Facts:
[baflu,fepu,flefun,giplen,kere,nolos,pere,pinok,posa,postol,stelebak,tuluk] Ω 446
[bonu,brita,dranatras,drola,fibrim,flaskar,kegraflir,klugavu,kugin,nedre,neste,plepu,raklik,rala,rebri,sedrer,sigil,skogo,stavo,tikel,truvum,zasofer,zatri] Ω 915
[bople,fibe,fogo,gebro,guskun,mutri] Ω 969
[brifludri,grivul,klebrem,klesta,meplam,nikal,skufal,stoveke,vamir,vifli,vofistul] Ω 151
[brukel,dredek,gatin,griri,plitis] Ω 725
[datragum,fakal,finu,gotem,gusin,klazin,klofum,klotum,nazu,plesil,podapir,rikapla,skapor,vikor] Ω 832
[debrum,deflum,nusto,platus,pleske,radrem,sabik,sepok,setredun,vumegren,zastuk,zitre] Ω 679
[dravus,flurum,testom,vigru] Ω 127
[dugel,feplel,fogros,gustor,reva] Ω 83
[kedel,nogru,tretrum] Ω 653
[lople,podra,skagu,stagreru] Ω 768
[baflu,dovir,flaskar,fogiki,lople,skapor,stoveke,vigru] π drekenel
[bonu,dredek,nikal,posa,stegram,vikor] π loso
[bople,kegraflir,stelebak,vifli] π mevus
[brifludri,gisa,mutri,rebri] π bogron
[brita,flefun] π braskel
[brukel,kedel,klotum,nizir,tuluk] π tredranam
[buzir,zitre] π brozes
[datragum,gebro,kugin,skagu] π tolibre
[debrum,dugel,flurum,kabok,zatri] π skelatem
[deflum,klofum,ploda,zasofer] π kezur
[diplon,dranatras,klesta,nazu,radrem,stagreru,vazuk] π petro
[dravus,kere,nogru,podra,pomuk] π flaklus
[drola] π sotam
[fakal,fibe,grivul,nibregrik,plepu,pleske] π bredu
[feplel,klazin,tiga,tikel] π zoflur
[fepu,fibrim] π druston
[finu] π stabosel
[fogo,trogrugos] π stegin
[fogros,gatin,lifle,nolos,skufal,tastun] π rupir
[giplen] π druplur
[gotem,klugavu,pinok,plitis,vumegren] π zustum
[griri,gusin,kleruk,setredun,skiplu] π tutos
[guskun,loka,sigil] π pifa
[gustor,skobriskom,tretrum] π druskir
[klebrem,nedre,nusto] π grumek
[meplam,pekik,skeklosem,skogo,sufler] π puflo
[neste,platus,vamir] π skago
[pere,truvum] π nutel
[plesil,sabik] π kobel
[podapir,postol,rastugi,sepok,stavo,vofistul] π nomesen
[raklik,reva,rikapla,stibus] π tredre
[rala,rastin] π bribrol
[riflom] π vugik
[sedrer] π tuplil
[testom,zastuk] π faflisa
baflu τ skapor,flaskar
bonu τ vikor
brifludri τ mutri,gisa
brita τ flefun
datragum τ skagu
debrum τ flurum
diplon τ stagreru
dugel τ flurum
fakal τ nibregrik
fibe τ plepu
flurum τ debrum
fogo τ trogrugos
gebro τ kugin,datragum
grivul τ plepu
guskun τ sigil
gustor τ skobriskom
kabok τ dugel
kegraflir τ bople
klugavu τ gotem
kugin τ gebro
lifle τ tastun
loka τ guskun
lople τ vigru,baflu
meplam τ sufler
nedre τ nusto
neste τ vamir
nolos τ tastun
pekik τ skogo
platus τ neste
plepu τ nibregrik,fakal
plitis τ klugavu
pomuk τ dravus
posa τ bonu
raklik τ stibus
rastugi τ vofistul
rebri τ brifludri
reva τ rikapla,raklik
rikapla τ raklik
sabik τ plesil
skagu τ kugin
skeklosem τ meplam
stagreru τ klesta
stavo τ postol
stibus τ rikapla
stoveke τ flaskar
sufler τ meplam
trogrugos τ fogo
truvum τ pere
vikor τ bonu
vumegren τ plitis,gotem
zasofer τ ploda
zatri τ debrum
zitre τ buzir
ε:
bople vifli stelebak kegraflir
brita flefun
brukel tuluk kedel nizir klotum
buzir zitre
datragum skagu kugin gebro
dravus nogru pomuk kere podra
fepu fibrim
fogo trogrugos
gotem klugavu pinok vumegren plitis
kabok debrum zatri flurum dugel
kleruk gusin skiplu griri setredun
klofum ploda deflum zasofer
neste vamir platus
nikal dredek bonu posa stegram vikor
nusto nedre klebrem
pekik skogo sufler skeklosem meplam
plepu grivul pleske fibe nibregrik fakal
radrem nazu dranatras diplon stagreru vazuk klesta
rastin rala
rebri mutri brifludri gisa
reva raklik rikapla stibus
sabik plesil
sigil guskun loka
skapor stoveke fogiki dovir vigru flaskar lople baflu
stavo podapir vofistul rastugi sepok postol
tastun fogros gatin skufal nolos lifle
tikel tiga klazin feplel
tretrum skobriskom gustor
truvum pere
zastuk testom

Known rows:
vifli: [ -1  -8 -15 -17  -2  -3  11  -3   5   3   1 -11  -4 -18  -8   2  -8  10
  -5   2   4  -4  16  14  16  29   7   3]
pinok: [ -3  10  -1  -4  16   7  23  -3  -7  -7  11  12   0   3  -9   2   1   2
  -5  -5  -2   4 -10  -3   1   0 -11   9]
riflom: [  2  -3  -4  -4   1  -6   9  -2  -4   3   6  -3   2  -9  -1  -3   0   5
   5   0   0   0   0   1   4  -3 -11   0]
vikor: [-27 -34  26 -18  -4 -10 -17  15  13  24  10 -18  -1  -9   2  -9   6 -18
  26  -5  23  -5 -18  -4 -31 -32 -40 -18]
braskel: [ 11   1  -8  27  -9   4 -35   7  14  -9 -31  11   2  19  15  11  -4  -9
  -5   2  -1   8   4  -5 -22   7  16  -5]
fibe: [  9   9  19   1  13   2  -6  21   0  11   9  -4 -23 -10 -22  20  42  29
  12 -11  -1  12  -5  -4  16   3 -23   7]
nibregrik: [ -5  -4  14  -1  31  -7 -27  30  -6  24  13  -7 -22 -15 -18  14  51   2
  11 -16  19  12 -17  21  -2 -19 -22   5]
skelatem: [  6   5  -6  21  -9   2 -33   8  14 -10 -30  14   1  21  13  11  -5 -11
  -6   3   1   9   4  -1 -22   9  13  -5]
plitis: [-35   9   0 -18  -6  10   2  38   8   1  22   5  11 -18 -16   9  19  -8
  30 -14  24  -3 -25 -16 -40 -20 -24  13]
feplel: [-26 -20   5 -25  17  -5 -17  11  11  14  22  -2   7  -3 -19  -3  13  -3
  10  -9  26  -5 -27  -6 -53 -27 -33   0]
tikel: [ 26  10   7  10  -9  -1  31 -25 -21   0  -3  -1 -11   1  11 -15 -15  11
  -9   5 -26  -2  23  15  55  14  26  10]
griri: [-20  15  -7 -12   1  11   8  24   2   1  17   3   4 -15 -14  12  17   2
  18  -8  14  -3 -10 -15 -18  -4 -12  10]
skiplu: [-5 -4  3 -9  2  0  8 -3  0  4 10 -1 -3 -4 -4 -5 -3  3  3  0  6 -2  1  4
  2 -2 -4  2]
vofistul: [-12 -13 -14 -10  10   9  13   3   0   8  -2  -9 -14 -21  -6  -8   0  -1
   3   5   7  -7  14  17   8  18   9   7]
vamir: [-15 -10 -16 -15   4   0   4   8   3   9   3 -11   0 -21  -7   1   0  -5
   2   0   9  -6   4  16   4  13   5   6]
skapor: [ 12  -9   0  18  28 -15  22 -33 -25  18  -7 -42   5 -18   5 -28 -13 -14
 -64   7 -18 -16  32  -4  46  24  28 -31]
klesta: [-37 -17 -21 -32  -1 -11 -21  35  30   2  23 -15  12 -22 -20  -4  21 -18
  22  -2  34  -3 -20  -5 -18 -42  -5  -8]
skagu: [ -9 -16   0 -14   4  -4  21 -21  -3  -2 -17 -16 -15   3  12   8 -22 -19
 -18   1 -11   1  -4  18  31   1 -32 -20]

Rows:
No name comes twice in this set of rows, the named rows included.
[-26   6  14 -17 -13   6  -2  31   9   5  19   1   8 -14  -8   6  13 -10
  32 -11  15  -2 -28 -22 -31 -28 -30   3] | gebro
[-8 13 -3 -3 -3  5 20  5 -5 -1  7  1 -3 -7 -5  2  3  3  9 -4 -1  0 -1 -1
  8  1 -3  6] | guskun
[-23 -10 -11 -22  -2   3   2  13   9   9   4 -13   4 -24 -11   3   2  -5
  13  -4  15  -8  -3   8 -11   0  -5   4] | brifludri
[-12 -17   1   9  35 -12  -3  -4 -11  20  24 -23  28 -18 -24 -26   6  -1
 -41  -5  10 -21   5 -16 -27  -3  16 -11] | vigru
[-16 -10  10  -9   8   5   1  16   3  10  14  -6  -3  -5   0  -4  11  -5
  23  -3  15  -5 -11  -8 -22 -16 -20   0] | stegram
[ -6   3  23   0 -17  -2   3  10 -11   9  12   3   2  -9   5 -13   4 -15
  23 -12   2  -4 -11  -2   0 -24  -1   8] | kugin
[-25 -26   7 -23  14  -9 -25  11  11  16  27   3  13  -4 -18  -9  10   3
  13 -10  29  -5 -18  -5 -55 -26 -18   8] | testom
[ 27   4  14  13 -12   6  38 -25 -13  -4  -3   4 -18   4  14 -20 -10  19
  -1  10 -28  -5  31   9  53  21  18   5] | stavo
[-7 -3 -3 -5  8 -1 11 -3 -9  7  9 -3 -3 -7 -1 -6  0 -8  0 -3  4 -4 -2  9
  6 -6  0  5] | skobriskom
[ 47   4  19  20  14  -7   6 -13 -25   7  -5  -5 -37  -5  -7  -1  23  34
 -12  -2 -27  13  23  30  72  19  18  10] | plepu
[ -9  15  24  25  13  -5  -1  19 -25  25  25 -27  26 -24   3 -22  23 -30
 -23 -10   8 -18  -2 -40  -6 -29  15 -13] | flaskar
[  1   9 -21  -1  13  18  38   0  -6 -11   1   6 -11  -8 -10   0   0  18
  -1   4 -13  -2  19   4  23  29  12  16] | dredek
[ 10   4  20  -1 -21  -2  22  -7 -10  -1   1   4  -6  -5   5 -17  -8   0
   9  -4 -16  -7  10   0  30  -4   7  10] | raklik
[-19 -16 -12 -23   3 -12   1  -2  21 -11  -1 -19  -6   8  -2   4   0 -27
  -7   5   8   5 -24   0  23 -37 -34 -35] | stagreru
[-32  -6   3 -12   9  -5 -12  22  -4  17  19  -4   8 -18   1  -1  15 -33
  27 -12  26  -2 -31   7 -33 -38 -16   5] | gisa

The same objects again, as new rows of numbers:
Known rows:
rikapla: [-18   8 -15   1 -18  -4  39 -14  22  -4  24  -7  -4  -8 -17   8   8   5
  21   8  41  -2 -11 -21  -6  41  -4  11 -19 -16  -7 -10]
radrem: [-16 -14   0  -7  35  25 -20  -9 -31  18  -4  14 -11  77  17 -10  -3  44
  -6  22  21  24 -11 -20 -21  -9  50  -2  -2  10   5  23]
bogron: [ -1 -10 -11  -6 -14  -3 -20  -8 -13   2  -5  -7 -12  -9  -4  -8  -5   1
  -7  12  -3  -3  13  30 -17  -9  -3   1   1 -16  -4  -7]
platus: [-20 -10 -13  -9 -15  -2 -10 -10 -27  -3  -1 -11  21  37  15 -10 -10  -5
  14 -12  58   0  -6 -20 -18  20 -19   7 -27  -3   6  24]
petro: [-12  -2 -11  -6 -14   8 -21  -8 -20   6  -6  -7 -12 -10 -12  -8   4   6
  -7  20  -4  -3  14  37 -18 -10   2   4   4 -16  -4  -6]
guskun: [-16  -6 -11   6  13  -2  -5 -10   7  -1  14  -7  -4  -3 -13  -4 -11  -5
  -9 -11 -12  -2 -11  -1  -6  12  21  -4 -26   3  -6  12]
sedrer: [  0   8  21  -5   0  -2  20  -4  11  -2  -3  -7   0  -9  -1  19  -5  -8
  -7 -12 -17   1 -11  -8   9   4 -18  -3  21  -2  -6  -9]
podapir: [-15   2  -1  -7   1  -3  -1 -10   2   0  -1  -7   1   1   3   4 -10  25
 -10  -3 -17   7 -11   6 -18   0  18  -3  -1 -12  -6  -6]
tuplil: [  0 -10  -6  -7 -13  -3 -17  -8 -10   1  -4  -7 -12  -9  -3  -6  -5  -3
  -7   7  -4  -2   6  16 -17  -9  -8   0   1 -16  -4  -7]
finu: [-13  -3   7  -7  -9  -3   8  -6  -9  -1  -2  -7  12  -5   5   6  -8  -7
  -7 -10 -11   8 -11 -17  -9   0 -19  -2  18   1  -4  -7]
posa: [ 10  39 -12  12 -15   7  18   9   9  -4  -3 -10   1 -10 -16   5  13 -15
  31   3  14  -1  -3   1  17  -9 -24   5 -26   9  14  -7]
skeklosem: [-16  15 -13   1 -16  12  20   9  -6  -4  -3 -10  11 -10 -11   5   2 -13
  38 -12  23  -2  -6 -16  13  -8 -24   1 -24   8   9   2]
fogiki: [ 55 -18  35  -9 -16 -15   8   8  59  -5  27  -8 -12  -7  56  -5 -11 -11
 -12 -14  21  -9 -12 -17 -17  34 -25  -2  -8 -16  -3  -7]
gusin: [-15  -1   0  -8   1  -3  -1 -10   3   0   0  -7   1   2   4   4 -10  24
 -10  -4 -17   5 -11   5 -18   1  16  -2   0 -11  -6  -5]
flefun: [ 32  27  27  -6  14  -4  -4 -10  29  -1   0  -8 -11  -6 -15   1  -8  -8
 -11  14 -18  13 -10  22 -17  -8   9  -2 -25 -10  -6  -8]
vumegren: [-20 -10 -14  -9 -17  -2  -6  -3 -32  -2  -3 -11  29  14   7 -10  -5 -10
  40 -12  70  -1   9 -21  -4   8 -21  22 -25   5  28  13]
kobel: [  1 -10 -10  -7 -14  -3 -19  -7 -10   1  -4  -7 -12 -10  -4  -8  -5  -1
  -8   9  -3  -3  10  23 -17  -9  -5   1   0 -16  -4  -7]
lifle: [-17   1 -14  -7 -15  -4  35  41 -35   0  -1 -11  43 -14 -19  -7  35 -14
  -7 -13   5  -2  44 -14  64  -8 -20   0  18  47  21 -11]

Rows:
No name comes twice in this set of rows, the named rows included.
[ 32  24  30  -2   1  -4   0  -3  15  -2  -2  -8  -7  -8 -15   1   6 -10
  -9  12 -17  14 -10  -6   2  -8 -18  -1  -7  -2  -3  -9] | giplen
[-16 -16 -12  -5  37  10 -19 -10 -21   0  -1  16 -11  87  16 -11  -7  17
  -3   8  32   8 -11 -22 -18  -4  45  -3 -19  38  -1  41] | sabik
[ 29 -21  -3  -9   1 -14   2  -8  39  -5  68  -7 -13  17  42  -9 -14  -9
 -15 -15  22 -11 -12 -18 -17  41 -17  -4 -26   1  -4  24] | stoveke
[-15  28 -13  11 -13  38  41  -9  33  -6  -3  -9   2 -10  -5  32  -9 -11
  24 -12  -4  -3 -12  26 -16  -7 -22  -2 -27   8  -5  26] | bonu
[ 31 -19 -14  -8 -16 -17  50  75 -30  -3  63  -8  21 -16 -12   7  -6 -17
 -13 -19 -12 -14  25 -18  77  16 -24  -4  50  40  15 -10] | lople
[ 53 -18  30  -9 -18 -15  14  34  34  -6   9  -8 -12 -10  49  -7  -8 -13
  -9 -15  31 -10 -11 -19  -1  24 -28   0  14 -15  18  -8] | dovir
[-20  -9 -12 -10 -15  -4   6  51 -40  16  -2 -12  69 -12 -18  -8  33 -10
  -9 -14   6  -3  49 -17  50  -9 -18  -2  33  22  41 -12] | klesta
[-13  -1   4  -8   4  -3   3 -10   6   0  -1  -7   4   6   5   6 -11  20
 -10  -8 -17   8 -12  -2 -18   5  12  -3   0  -8  -6  -6] | plesil
[-18  -7 -17  -8 -16  -4  46  40 -35  -1  -1 -10  50 -12 -18   2  26 -13
  -6 -14   7  -3  39 -16  52  -8 -21   0  29  55  20  -8] | fakal
[-19  -9 -15  -6 -16  -3  33  28 -33  -2  -3  -9  33 -13 -16   3  20 -12
  22 -14  17  -5  22 -17  61   3 -21  -1  14  27  -2  -7] | plitis
[-16  14 -11  -9 -15  -4  21  45 -36   5  -3 -11  50 -14 -18  -2  39 -12
  -9 -11  -8  -1  40  -9  49 -10 -20   0  40  20  27 -12] | vazuk
[-11  49 -15  57 -17   3   3  17  44  -1  -9 -10  -8 -15  43 -14  -9 -14
  14 -15 -17  -3   3 -16  89  27 -21   1  -5   4  -8 -12] | flurum
[ 13  24  -9  -9 -15  -6  22  50 -34   0  -3 -11  36 -15 -19  -3  46 -14
  -9  -9 -15  -1  41   3  51  -9 -21   1  30  23  33 -13] | postol
[-16  13  -4  -8   2   6  -4 -10  -3   1  -1  -7   4   0  -2   5 -10  29
  -9   2 -17  14 -11  10 -18  -4  22  -2  -2 -13  -6  -6] | nazu
[-15  20 -13   3 -14  31  24  -8  20  -5  -1 -10   6  -7  -6  15 -10 -12
  18 -11  11  -2 -11   9 -17  -8 -22  -1 -28   6   0  28] | sufler

Now the same objects, written a new way:
Known rows:
fepu: [  2 -14   2 -19   3  -9   7   3  13   1   9 -13   7  21 -30   3 -13   5
 -24   3 -15   5  -4  -9  -6  -3  11   3   0   3  13  -6   9  -7  12  -5
 -10   6  13  -8 -11   0   6   9  14 -19   3  -8   0  -9]
plepu: [ -4 -17  -5 -36  -9   0  15   6   2   6   0  -7  -4   9 -13   9  -4   1
 -25  15 -10 -11   0 -12   3   4   1  -5   5   9   6 -11  13  -9   3  -4
  -3  -3   5   6 -10   1  11  -1   6 -20  12  -9  14   8]
reva: [  6 -18   0 -29  -1   3  -3   1   5  13  -6 -19   9  -3 -26   3  -6   2
 -19  11  -1  -2  -8 -12   4   8   8 -15   8   4   4 -11   6  -5   9 -20
   3 -12  -3  -2 -19  -6  14   4   3 -15   6 -17   4   3]
kedel: [  9  -4   2   9  10 -11  -9   1   6  -6   4   3   7  -1 -10  -3  -8   4
   3 -11   5  12  -8   6  -5  -8   6   0   7   4   1   3  -5   4  10  -7
  -4   1   4  -9  -1  -4   3   5   4   5  -2  -1  -7 -12]
flefun: [  4  -7   4  -4   3  -9   3   3  10  -3  10  -6   3  15 -20  -1 -11   1
 -14   0 -10   5  -1   0  -7  -6   7   3   2   3   8  -3   4  -3   7  -2
  -6   4  13  -6  -5   3   1   7   8 -10   0  -1  -2 -11]
gatin: [  2  -4   5  12   9  -6   0  -2  15 -10  11  -1  -1   9 -12  -4 -13  -2
  -2  -5  -2   9   1  10 -14 -13   6   3   8   3   5  -4  -7  -2   6  -2
   2   6  19 -10  11  11  -1   4  11   0  -2   7   1  -2]
platus: [ -3  -2   0  -6  -6   0   6   6   2  -1   2   4  -8  -2   4   2   1  -5
   0   7   1 -10   6   9   0  -6  -6  -3   6   6   0  -2   2  -3  -1   5
   7  -5   1   6  -1   6   3  -1  -4  -3   5   6   8   0]
nogru: [  9 -10   1  -5   9 -11  -5   1   8  -3   4  -4  10   4 -21   0 -10   7
  -8  -8   0  12 -10  -3  -3  -3  10   0   5   4   5  -1   0   1  14 -12
  -8   2   4 -10  -6  -7   7   6  10  -3   0  -7  -6 -10]
bonu: [  4  -7  -6 -10  -3  -2  -2   4  -7  -3  -5  11  -4 -11  11   4   0   0
   1   5   8  -6  -1   1   4  -1  -5  -8  11   8  -4  -2  -2   5  -1  -6
  -1  -5  -3   6   2  -5   9  -6  -4   3  10  -4   6   8]
kegraflir: [  3   2  -1   6  -3   2  -7   3  -6  -4  -5  15  -4 -17  17  -3   5  -4
  18   1  13  -6   5  12   2  -4  -8 -10   6   5  -9   2  -7   7  -4   0
   5  -6  -6   5   6  -3   4  -4  -9  10   6   2   3   6]
lople: [  7  21   9  66   0   3 -30   7  -6 -21   7  37 -17  -2  42 -23  14 -31
  38   3   4 -19  21  43 -10 -17 -24  -3  -1  -5  -4  21 -17  31 -27  22
   1 -12  -1  17   9   1  -5   2 -27  30  -8  27 -13 -24]
zustum: [ -8  10  -2  10   3   9   7 -12  -8   8  -6 -13  -2   3   9   5   4   4
  -3  -7  -5  10  -6 -18   6  15   3  12 -11 -17  -4   0   2  -4  -5   1
   6   4  -4  -3   3   2 -14  -5   2   6 -12   2  -5   6]
vumegren: [  4   0  -2   7  -1  -1  -7   4  -4  -5  -4  14  -4 -17  15  -1   4  -4
  16  -1  13  -3   2  13   1  -6  -8  -8  10   6  -7   3  -7   7  -2  -1
   6  -8  -7   4   4  -2   4  -5  -8  12   4   5   2   2]
brozes: [ -8  11  -3  11   4  10   6 -12  -8   8  -7 -13  -2   3   8   6   4   4
  -3  -6  -4   9  -7 -18   6  14   3  13 -12 -16  -3   1   0  -3  -5   1
   5   4  -4  -2   4   2 -14  -5   2   5 -12   3  -6   7]
skogo: [ -7  -6   0 -23  -8   2  11   4   2   2   2   2   2   5  -9   0   1  -2
  -8   8  -3  -9   4  -2  -1  -3  -3  -2  -6   7  -1  -8   9  -8   3   4
  -2   3   1   3  -4   3   4   2   1 -14   7  -4  11   6]
tastun: [  2 -16  -4 -31   1  -4   6   2   3   4  -2  -6  12   2 -22   5  -6   8
 -16   1  -1   3  -8 -15   2   4   8  -5   0   7   2  -9   8  -5  13 -13
 -10   3   0  -5  -9  -9  13   4  11 -15   8 -16   4   5]
tikel: [ -7 -12  -1 -37  -8   2  16   4   4   5   1  -5   5   9 -18   4  -1   2
 -18  11  -9  -8   2 -11   1   1   2  -2  -7   8   3 -11  14 -12   7   0
  -6   4   1   2  -9   1   8   4   7 -22   9 -10  12   8]
nedre: [ -3  -8  -2 -22  -8   2  10   5   1   3   1  -1  -4   3  -5   3   0  -1
 -10  11  -6 -11   5  -2   1  -1  -3  -5   2   7   3  -6   8  -7   0   2
   1  -3   2   5  -5   2   6   0   1 -13   9  -4  11   6]

Rows:
No name comes twice in this set of rows, the named rows included.
[  6 -13  -6 -15   1  -5  -3   3   0   1  -3  -2   1  -4  -8   6  -4   5
  -8   3   1   0  -5  -5   3   2   3  -7  10   7   5  -3   1   0   5 -12
  -2  -5   1   1  -4  -7  12   0   6  -5   8  -9   1   4] | trogrugos
[ 11   2   6  23   9  -9 -15   1   3 -10   4  10   4  -5   2  -8  -5  -1
  15 -11   8  10  -2  14  -6 -10   2  -2   7   2  -3   5 -10  10   4  -3
  -3   1   4  -9   6  -3   0   3  -2  15  -4   3  -8 -11] | kere
[ -3  -5   2  -5 -14   3  11  11   1  -1   2   7 -12  -2   1  -3   4  -3
   8   3  -3  -9  17   8   4   1  -6  -7   4   7   3   4   6  -4  -7   6
  10  -4  -1   2  -1   2   4  -2   3  -2   6   0  11   4] | zatri
[-5  0  3 -8 -5  1  7  4  4 -2  3  7 -1 -1  0 -3  2 -4  3  3  1 -8  5  8
 -2 -9 -5 -1 -2  6 -4 -3  2 -5  3  8  3  2 -1  3  0  7  0  1 -5 -4  4  4
  8  2] | deflum
[  7   2   3  30  -6  -2  -8  10  -3 -10   0  20 -13 -19  16  -9   5  -2
  35 -14  14   1  17  24   5  -3  -8 -10  11   6  -3  17  -9   9  -9   3
  15  -8  -9  -3   8  -5   2  -4  -2  24   0   6   0  -5] | dugel
[ 15   5   4  38   8  -9 -19   2   0 -14   3  16  -6 -11  15  -8  -6  -5
  22 -11  12   8   2  23  -7 -11  -3  -5  19   1  -4   9 -16  17  -3  -3
   5  -5   6  -5  10   0  -2  -2  -9  26  -4  10  -8 -13] | nolos
[  8 -17  -1 -20   9 -12  -1   1  10   2   3 -11  14   8 -31   4 -12  11
 -19  -5  -4  12 -13 -13  -1   1  14   0   3   5  10  -3   5  -4  17 -16
 -12   3   4  -9 -11  -9  10   9  16 -13   2 -13  -6  -8] | tretrum
[ 12  20   4  85  17   0 -42  -1   2 -28   3  37 -16 -22  43 -22   9 -25
  55 -15  22  -4  10  51 -14 -24 -19  -1  13  -3  -5  22 -38  32 -20  11
  12 -16  -2   8  26   0  -3  -1 -16  47 -13  36 -23 -18] | baflu
[ 13  -4  10   6   2   1 -19   5   2   8  -3 -10   5  -6 -12  -9  -4  -9
  -1   6   5   0  -4   8   1   1   2 -17  13  -1  -3   0  -3   9   2 -12
   8 -19  -5  -1 -19  -4   5   3 -15   4  -3  -5  -3 -15] | rikapla
[ -3  27  -1   0  -3  -1 -12  -7  -5  21  -7 -31  11  -4  11   9  11  21
   4   4  -4   2   0  -8  12  14   6  14 -12 -14  16  17 -12 -14  -9   7
  -1  11  -4   0  14   6 -25  -5  -1  -5 -10   5 -14   6] | petro
[ 10  -6  -1 -12  -7 -12   0  11  -7  -2   6   3  -6  21   2   4  -4  -1
 -21  14 -17  -9   3  -6   3   1  -1  -2   5   3   8   1  13   8  -4   2
 -18   0  10   7 -13  -6   5   1  -7 -10   8  -9   1 -14] | skagu
[ 14  13  10  30  -2  -6 -21   7 -14 -10   3  25   1  -5  22 -16   5 -10
  25  -3   9  -1  10  20  -2  -6  -8  -8   0  -1 -15  11  -5  25  -8   5
 -10   0  -3   0   1  -7  -3   0 -23  20  -1  -1  -6 -18] | podra
[ 15  23  11  26 -11 -12 -26  14  -8  -1   7   9  -5   0  26 -11   7  -4
  21  11  -2 -13  21  30   0  -8 -10  -5   7   1   6  22 -10  15 -17  16
  -6   0   7   8   6   5 -13  -2 -27   9   0   9  -7 -21] | stagreru

